The rows lie along a hidden order. The number after each row says roughly how far along it the row is, from 0 to 30. A new part has a new order.
In the rows, zero is written as 128.
[159 137  89 116 134 129 102 163 136 144 127 175 128 115 121  98 125  76
 105 170  67 155 129 103  86 129 110 167 100 119 128 113 138  68 154 161
 101 119 138 145 124 166  93 152 138 137 139  47 119  99 107 141 129 141
 175 109 109 195 119  93 114 130 124 154 165 149  76 154 143 117 121 125]	0
[127 166 111 137 148 143 115 172 144 117 116 178 177  62 103 111 124  80
 100 181 104 154 177 158 133 148 104 180 107 109 121  92 189 203 154 156
 101 153 128 133 120 119 112 134 148 135 122  87 141 125 151 130 114  92
 127 139  42 132 114  77 119  89 143 100 162 166 112 168 140 137 127 128]	10
[141 122 154 142 134 121 146 134 103 145 134 125  70 200 109 130 133 144
 146  88  86 114  78  99  92 101 130  88 132 151 121 176  61  68 133 116
 123  98 127 122 129 138 132 128 106 145 149 144  88 142 116 122 113 165
 158 116 177 147 145 137 152 129 106 204 108 117 101 121 114 102 118 142]	10
[145 152  85 120 163 138  99 172 150 127 132 185 190  86 112  98 119  83
 110 183 137 159 171 133 111 142 112 164  87 104 125  96 162 148 158 169
 115 137 107 130 112 136  84 121 154 136 145  42 118 106 138 137 141  85
 140 129  56 153 124  93 117  97 149  86 154 169 110 155 130 117 147 121]	6
[ 90  91 142 133  83 146 162 105  82 116 134  74 114 108 153 175 129 195
 144 119 214 109 137 120 154 115 146 107 172 145 162 129 102 207  93  89
 164 131 135 114 145 120 137 128 105 119 117 182 170 130 136 102 157 111
  68 138 137  80 116 171 126 116 116  90 108 125 183 111 130 119 139 145]	30
[175 163 102 115 165  97 104 164 165 120 130 158 128 123 116 104 122  68
 111 148  38 176 119 126  96 133  98 145  97 115 112 130 133  79 149 159
  90 120 147 144 105 173 114 118 146 156 146  66  84 111 116 144 109 133
 182 110  77 183 144  79 129 131 123 186 153 136 100 157 140  96 125 130]	0
[149 160  85 122 159 102 111 157 143 126 127 177 155  89 117  81 129  88
  99 171  93 154 161 116 100 141  85 153 101 109  98 112 149 128 131 168
 120 146 136 155 111 165 101 140 148 133 131  68 108 106 125 136 127 140
 170 122  79 174 132  92 107 107 147 140 174 170 100 164 138 116 151 124]	2
[109 105 161 133 110 120 141  90  98 128 144 108  55 169 160 148 134 198
 143  75 130  70  84  99 134  92 152  82 150 164 120 160  50  97 105  92
 111 118 140 147 150 111 143 111  94 110 140 197 128 150 128 118 127 166
 110 125 181 137 127 164 132 182 122 154  88 102 131  90 119 114 129 136]	20
[100  96 134 123  91 134 127  74  97 110 124  85 116 100 148 155 127 165
 137 108 204 118 149 142 166 120 140 115 150 151 137 119 143 116 113 112
 183 141 115 152 133 103 144 133 118 121 117 212 174 136 156 124 169 122
  47 136 174  79 103 172 122  97 144  66 123 136 193 106 124 153 119 113]	30
[101 112 149 143  99 139 125  91 109 114 124 103 130 125 138 167 129 156
 140  84 189 105 154 139 178 125 145 132 169 150 142 115 132 240 105 114
 167 144 115 130 146  89 154 129 111 116 115 217 157 159 148 122 140 115
  53 140 135  23 114 167 146 132 155  47 121 140 210 108 117 143 127 130]	30
[118  89 161 137  85 148 140  87  92 116 123  89  72 126 149 166 112 189
 145 112 186 109  99 130 151 104 147  83 178 147 133 144 117 137  96  81
 169 129 146 162 150  99 132 101  98 129 128 199 158 123 134 116 132 156
  84 129 175 100 107 174 142 146 147 110 116 129 197 105 110 122 129 134]	27
[141 158 107 111 151 114 103 151 156 124 136 159 183  81 100 107 126  63
 114 182 116 164 161 157 128 171 119 165 112  85 120  92 160 172 149 154
 125 143 101 141 115 138 121 161 152 141 126  66 102 104 145 138 124  87
 143 136  75 125 135  73 144  94 135  69 154 156  99 162 136 150 134  94]	9
[162 169  90 128 159 112 113 157 141 132 124 163 153 111 113  67 126  79
  97 180  76 166 126 136  90 164 103 154  85  94 117 129 142 105 148 165
 114 120 130 148 115 157 107 125 154 130 146  57 113 121 122 153  94 131
 170 130  97 180 139  84  99 114 119 139 167 156  70 164 139 121 134 116]	1
[147 121 112 135 142 120 133 119 111 130 132 151  58 141 110  82 124 161
 125 145  68 140 102 101  66 112 133 118 125 141 135 172  82  47 141 132
  89  89 150 112 140 153  97 105 119 116 147  88 110 113 104 126 129 160
 169 114 151 208 124 106 123 145 122 194 107 128  99 123 131  92 123 134]	4
[129 100 148 139 131 107 148  95  96 141 131 102  43 156 133 130 126 185
 150 103 122 106  59  78  96  94 144  75 149 148 118 169  81  65 118 107
 123 100 159 123 134 131 129  96  98 124 132 122 123 118 113 113 109 190
 134 120 191 188 142 137 130 174 116 206 100 100 146  96 109 106 124 149]	16
[135 161  84 136 149 124 102 156 157 126 115 170 172  99 115 123 129  55
 124 200 123 168 146 140 117 151  90 159 108  92 112  94 166 157 136 165
 119 146 128 125 112 160 107 149 144 137 140  61 153 117 138 137 125 106
 153 126  69 140 127  92 113 107 153  99 161 148 114 165 125 141 131  99]	8
[103 152 110 120 119 147 115 159 126  92 113 136 193  50 136 167 118  87
 117 170 181 138 204 163 160 163 102 166 155 122 125  82 175 189 123 154
 150 153 119 136 132 120 102 140 149 115 131 117 159 120 138 135 130  81
 110 132  87  88 108 115 123 100 138  56 169 168 163 163 122 159 147 110]	19
[154 157 128 141 150 115 132 131 122 149 136 153  54 159 109  92 133 108
 126  93  58 131  73  93  68 106 127 110 125 135 105 164  84  32 161 133
 100  93 151 113 143 158 102  86 115 111 152 113 108 115  68 128 113 159
 157 117 164 212 136  99 104 161 131 230 120 114  70 127 123 108 121 144]	5
[119 145 101 120 143 126 103 166 142 114 113 146 205  57 127 133 132  70
 101 172 140 157 164 155 151 158 129 170 118  97 125  87 183 188 128 155
 130 154 124 124 113 116 100 151 151 108 110 113 163 101 127 140 135  95
 115 133  60 129 100 114 110  97 123  72 158 167 125 146 129 153 140  97]	14
[156 129 142 128 142  97 129 129 114 129 135 149  57 169 125 106 117 105
 122 139  59 132  87 107  60 124 120 122 117 134  93 168  87  50 150 151
  77  98 167 154 141 167  92 103 118 142 156 108 107 112  77 134 120 142
 189 111 153 245 128 104 125 114 139 223 134 123  68 138 129  91 126 131]	3
[123 118 107 130 106 134 123 153 131 104 106 135 217  64 140 156 111 102
 118 154 161 155 183 153 171 173 106 190 130 107 133 100 186 164 112 138
 169 163 108 139 117 124 120 172 146 118 117 146 137 107 143 138 166  73
 129 138  85  82 137 118 132 108 140  42 136 149 131 153 146 162 150 115]	19
[124 133  86 125 121 149 110 130 119 100 109  96 162  60 128 135 120  90
 115 176 181 144 173 165 160 135 111 166 135 117 132  96 174 197 105 140
 154 157 108 141 128 107 116 136 151 120 109 161 172 104 162 123 137  85
 111 145  43 102  99 127 114  93 141  23 156 175 172 136 133 160 136 121]	22
[140 119 153 124 117 111 156 108 105 121 143 110  54 160 124 130 129 164
 147 105  98 111  81  94  94 102 142 100 144 161 106 188  82  90 139 103
  85 106 153 138 149 145 136 119 110 136 152 131 115 139 103 113 138 162
 133 112 186 193 120 162 133 150 130 197 101 110 148 113 135 102 121 153]	13
[155 153 114 123 140 119 123 136 123 153 118 145  44 156 110  89 114 133
 133 140  68 125 104  88  77 123 143 122 110 130  95 143 105  33 139 139
  90  96 161 142 137 155 128 122 124 149 150 117  90 112 102 130 128 162
 180 106 150 241 121  92 125 159 137 215 129 148  70 127 129  93 138 135]	2
[ 94  90 132 118  75 139 135  86  97 106 108  96 127  59 153 160 134 172
 126 109 215  98 154 150 153 121 141 129 160 128 137 121 145 184  97 107
 166 144 110 139 142 102 145 140 109 124  95 204 180 145 148 121 131 100
  53 133 111  85 106 165 122 146 138  66 138 147 182 115 136 135 142 106]	30
[124 109 178 134 103 112 126  91  98 140 136  82  43 171 128 127 135 176
 154  76 146  96 100 108 106  98 150 108 133 152 126 143  83  56 117  95
 113 106 161 100 148 132 130 110  97 143 140 181 113 159  95 118 120 157
 123 129 179 172 126 173 133 152 127 158  99 102 143 101 117 105 118 163]	17
[138 150 117 134 130 131 115 156 164 120 120 121 222  70 110 129 134  77
 116 172 147 145 172 160 157 163 114 144 103 120 126  85 174 208 125 145
 157 159 109 128 117 125 140 165 150 105 115  92 118 127 164 143 112  75
 130 143  61  85 140 103 113  96 121  45 168 151 100 157 138 156 141  95]	15
[136 177  98 131 167 139 107 172 133 116 125 157 185  71 119 106 130  54
 110 160 124 142 187 140 132 164 114 159 113 100 111  93 181 179 139 154
 122 140 126 127 112 130 125 137 146 149 127  86 129 121 136 146 122  86
 152 131  27 149 118 115 119 108 131  85 171 164  99 166 148 129 125 117]	9
[107 114 145 127  99 130 143  91 104 133 126 119  24 194 148 132 137 194
 135 102 125 113  76 111 106  79 148  89 156 167 127 179  92  85 113 102
 114 113 160 113 158 109 132  89  97 145 142 182 154 127 113 113 145 170
 110 133 188 182 124 151 133 139 145 181 103 121 121 105 120  99 121 151]	17
[160 119 148 127 128 133 137 101 108 133 136 119  84 172 123  87 141 176
 143  95  83 108  89  90  97 111 149 108 140 152 109 178  65  61 144 126
  84  99 172 122 132 164 137 123 108 158 152 138 132 133 119 122 107 172
 157 120 163 157 134 138 137 158 126 216 105 100 109 121 121  87 128 137]	9
[157 158 104 130 136  90 128 160 117 137 122 186  93 129 123  96 129 109
 115 174  74 154 126 105  74 119 113 157  94 130  91 144 120  80 152 149
  71 131 155 127 134 174 101 136 142 125 160  47 115 110 108 135 123 143
 181 111 112 222 141  89 108 135 132 191 150 140  85 159 124 106 125 126]	0
[120 111 162 143 122 122 138 101 118 135 134 111  77 210 126 136 137 171
 132  95  97 119  85  86 105 112 142  59 142 153 130 176  69  54 122 102
 135  95 146 113 142 146 135 112 101 123 141 147 126 130 113 120 106 175
 115 108 187 133 160 137 129 166 111 221  99  85 107  99 115 104 116 142]	14
[150 181  76 121 157 116 106 171 153 118 131 166 172  77 105  98 117  42
 112 187 103 146 153 137 113 150 106 172 102 109 106 114 146 172 145 172
  98 134 129 126 106 160 102 117 153 150 131  60 126 105 115 136 122  98
 167 127  57 179 120  80 117 108 142 144 171 156 117 154 138 116 137 104]	3
[ 99  94 151 141  70 155 130 102  96 106 115  81 131 103 144 164 127 157
 145 155 222 106 142 152 168 139 135 126 186 152 136 105 151 177 105 108
 174 148 123 140 147  93 134 138 116 125 118 218 158 146 129 115 143  98
  68 140 157  76 114 153 117 118 126  75 138 143 205 104 122 166 140 148]	30
[153 161 103 128 146 105 108 152 151 122 127 187 139 109 119  98 116  95
 110 134  77 156 135 104  80 140 116 146  79  99  98 147 150  79 154 163
 105 134 142 137 113 151  79 128 147 145 148  61 112 109 104 145 100 144
 181 118 144 188 131  99 124  85 135 148 159 162  91 152 133 119 133 122]	0
[138 180  85 128 146 101 118 173 137 123 134 163 147 102 103 102 126  82
 116 174  53 146 128 105  95 145 116 144  97 115  86 139 139 119 135 157
  87 144 147 115 120 148  99 106 151 158 152  44 109 129 113 135 117 129
 174 115  93 228 129  80 115  91 133 154 169 138  96 152 140 115 131 114]	1
[153 159 139 120 166 114 138 146 126 147 135 129  87 126 103 104 133 102
 122 138  34 132  91 112  60 117 117 130 112 139  95 148  94  43 148 147
  89 109 163 135 133 182 109  96 126 130 161  69  98 115  91 128 136 160
 167 117 207 243 119 124 114 134 114 200 105 138  78 140 131  93 122 139]	2
[103 117 152 127  84 140 131 110 117 101 124  87 167  73 152 146 132 130
 131 177 202 105 188 142 168 130 148 157 158 149 131  92 165 205 127 120
 155 152 109 130 146 100 119 133 132 101 107 179 166 134 167 131 158 109
  38 135  99  70  83 164 122 124 148   9 125 159 202 125 116 147 134 100]	28
[120 152 109 121 123 171 126 137 145 118 118 144 189  59 161 125 124  85
 112 144 162 157 171 142 158 146 120 164 152 120 131  76 200 176 128 137
 153 159 135 138 119  88 125 155 141 105 110 119 161 105 156 135 156  95
  98 146  61  84  86 131 135 106 130  49 151 163 157 134 131 143 127 104]	20
[160 150  99 128 163  92 142 160 143 137 132 154  82 160 117  99 127  83
 106 146  43 142  85 102  69 125 132 146  89 126 105 157  96  62 152 157
  80 106 162 134 129 146 102 129 132 128 146  59 115 115  89 133  98 170
 186 119 148 198 117 107 113 116 136 178 127 112  96 135 127  89 140 142]	1
[124 102 156 140 115 173 155 103  98 134 135 112  64 168 136 137 119 207
 146  90 139 109 108 102  99  85 153  94 162 157 145 176  79  94 113 101
 135  95 132 123 150 140 146 105  99 124 139 175 133 133 110 122 147 173
 121 114 131 146 129 157 134 163 137 172  90 112 157  90 115 110 123 145]	19
[133 126 128 132 146 119 136 115 107 136 140 135  75 141 118 104 130 148
 119 133  47 130  86 108  69 114 121 106 116 155  97 167  85  49 152 144
  82 108 168 140 130 150  95  90 121 120 155  78 105 120 103 135 122 151
 161 109 126 238 149 106 117 163 123 211 118 103  75 129 123  96 134 146]	4
[132  99 137 128 111 122 142 110  99 119 136 131  42 199 142 117 123 175
 151 112  95  98  88  87  81  97 127  98 162 158 123 169  61 106 114  94
 111 100 167 123 143 143 138  97  96 134 147 172 133 137  96 103  93 150
  98 113 155 164 137 138 125 154 136 210 106 108 103 105 123  95 126 161]	15
[145  93 150 129 124 131 167 102 101 126 136 118  36 172 127 117 134 199
 139 101  69 107  63 108  81 103 143 101 140 150 101 171  65  71 147 118
 109 102 153 124 140 129 127  84 108 143 149 155 122 133  99 123 131 183
 160 113 192 201 126 131 108 178 142 186  99 110 107  94 133 104 136 155]	12
[155 163 100 129 139 120 117 181 129 117 124 195 121  98 122 100 117  62
 108 169  66 157 107 138  94 116 109 155 111 116  93 125 133  98 153 167
  81 111 148 151 119 168 111 110 144 143 147  36 107 112  93 136 102 127
 163 121 105 210 125  89 104 132 143 182 154 142  63 142 126 117 137 118]	0
[153 170  93 120 136 118  95 153 139 124 135 186 134 124 113  76 128 117
  98 152  54 160  99 113  84 140 129 146  90 107 106 126 142  79 149 162
  81 128 136 134 125 182 101 139 141 137 151  60  99 115 106 143 109 148
 189 112 129 207 142  94 124 132 131 175 144 147  80 150 136 118 120 127]	0
